Below are the code and all the weights of a small trained network. Each question names an input and a class and asks about switching units off, where a switched-off unit gives its printed mean instead of its output.

import numpy as np


def w(rows, s, z=0):
    codes = np.array(rows[::2]) - 128.0
    scale = np.full(codes.shape[1], s)
    scale[-1] = z or s
    return codes * scale


def f(y):
    return y / 2 * (1 + np.tanh(0.7978845608 * (y + 0.044715 * y**3)))


def log_softmax(a):
    a = a - a.max(-1, keepdims=True)
    return a - np.log(np.exp(a).sum(-1, keepdims=True))


def net(x, mask):
    res = np.array(x, float).reshape(1, 4) / 4 @ E
    y = f(res @ A[0][:, :-1].T + A[0][:, -1])
    res = res + np.where(mask, y, B[0][:, -1]) @ B[0][:, :-1]
    return log_softmax(res[-1] @ U[:, :-1].T + U[:, -1])


A, B = {}, {}
E = w([
[102,70,1,95,103,110,98,134,155,109],'x0',
[112,96,152,82,155,124,235,125,123,112],'x1',
[92,133,95,31,133,118,129,118,8,132],'x2',
[135,193,77,140,93,137,121,116,138,20],'x3',
],0.0089)
A[0] = w([
[127,118,6,70,131,127,182,116,77,76,250],'N0',
[133,155,59,176,121,128,6,129,165,100,244],'N1',
[130,79,116,163,123,128,140,140,208,168,87],'N2',
[140,154,147,181,133,133,92,121,214,123,233],'N3',
[129,122,241,169,134,132,221,133,205,109,127],'N4',
[120,156,119,89,134,125,128,127,73,109,64],'N5',
[129,186,229,158,127,122,71,125,107,130,76],'N6',
[122,62,106,95,137,134,108,132,131,218,174],'N7',
[133,130,188,124,133,128,191,128,146,119,152],'N8',
[125,178,207,114,125,132,77,134,44,150,99],'N9',
[130,124,44,163,125,127,62,124,178,110,74],'N10',
[140,113,126,142,125,126,72,115,91,212,97],'N11',
],0.015,0.0021)
B[0] = w([
[61,196,145,8,150,132,86,186,152,99,254],'N0',
[87,140,90,160,105,144,160,244,147,14,241],'N1',
[112,198,137,86,157,120,140,52,88,132,191],'N2',
[135,95,176,192,107,148,118,172,141,46,204],'N3',
[152,119,207,145,157,113,174,49,88,54,232],'N4',
[192,167,113,68,115,181,118,106,175,72,174],'N5',
[147,136,134,238,96,160,109,139,145,202,187],'N6',
[112,117,68,136,123,109,109,169,134,255,200],'N7',
[125,137,168,86,137,120,95,81,124,92,184],'N8',
[126,149,166,132,187,91,147,3,95,145,187],'N9',
[128,81,64,51,90,96,164,137,98,48,213],'N10',
[115,78,230,36,169,119,109,202,151,150,169],'N11',
],0.016,0.015)
U = w([
[77,140,77,36,121,122,110,197,154,97,146],'0',
[129,97,94,165,81,138,170,170,126,61,105],'1',
[160,118,168,205,131,156,122,130,126,126,64],'2',
[160,172,173,114,179,127,137,42,77,115,222],'3',
[147,201,84,164,105,164,129,93,123,127,72],'4',
[118,101,113,100,169,78,84,125,117,253,149],'5',
[206,91,64,119,71,169,123,105,154,153,4],'6',
],0.0077,0.0037)

Each question gives the input, the list of numbers given to net, and the class t.
The units are the neurons (one row each of A and B). Each row of codes is followed by its name. A weight is (code - 128) times the scale printed after its matrix; where a second scale follows, it is the last column's (A, B and U).
mask holds one flag per neuron, in row order. A switched-off neuron (its flag False) gives its mean, the last column of its row in B, instead of its output. The means were averaged over made-up inputs and are rounded, as every weight is.
A unit's drop is (log p(t) with every unit on - log p(t) with that unit switched off) / (log p(t) with every unit on - log p(t) with every unit switched off).
The circuit of an input: a set's keep is (log p(t) with only the set's units on - log p(t) with every unit switched off) / (log p(t) with every unit on - log p(t) with every unit switched off). Starting from all 12 units, units are removed one at a time, each time the one whose removal leaves the highest keep (on an exact tie, the one counted first), for as long as the keep stays at least 0.8.
units of the circuit, in order: the units of the circuit, biggest drop first
k most important neurons: the k neurons with the biggest drops, biggest first
drop when u is switched off: that unit's drop, to one decimal
input [1,3,8,-8], class 5: units of the circuit, in order	(N7)
input [-4,4,8,5], class 3: 3 most important neurons	(N9, N1, N10)
input [-8,-7,-5,6], class 1: 3 most important neurons	(N1, N3, N2)
input [-5,0,8,-7], class 5: 2 most important neurons	(N7, N4)
input [-4,0,4,6], class 3: 2 most important neurons	(N1, N9)
input [6,0,-7,0], class 1: 2 most important neurons	(N0, N3)
input [7,-4,-8,-3], class 1: 2 most important neurons	(N0, N3)
input [4,-6,-3,8], class 1: 2 most important neurons	(N3, N1)
input [-6,-3,0,8], class 2: 2 most important neurons	(N6, N10)
input [-5,-6,0,3], class 2: 3 most important neurons	(N6, N9, N10)
input [-3,-1,-5,-7], class 3: drop when N2 is switched off	0.2
input [-1,3,4,-5], class 5: drop when N1 is switched off	0.1
input [7,7,-3,-7], class 5: drop when N7 is switched off	0.3
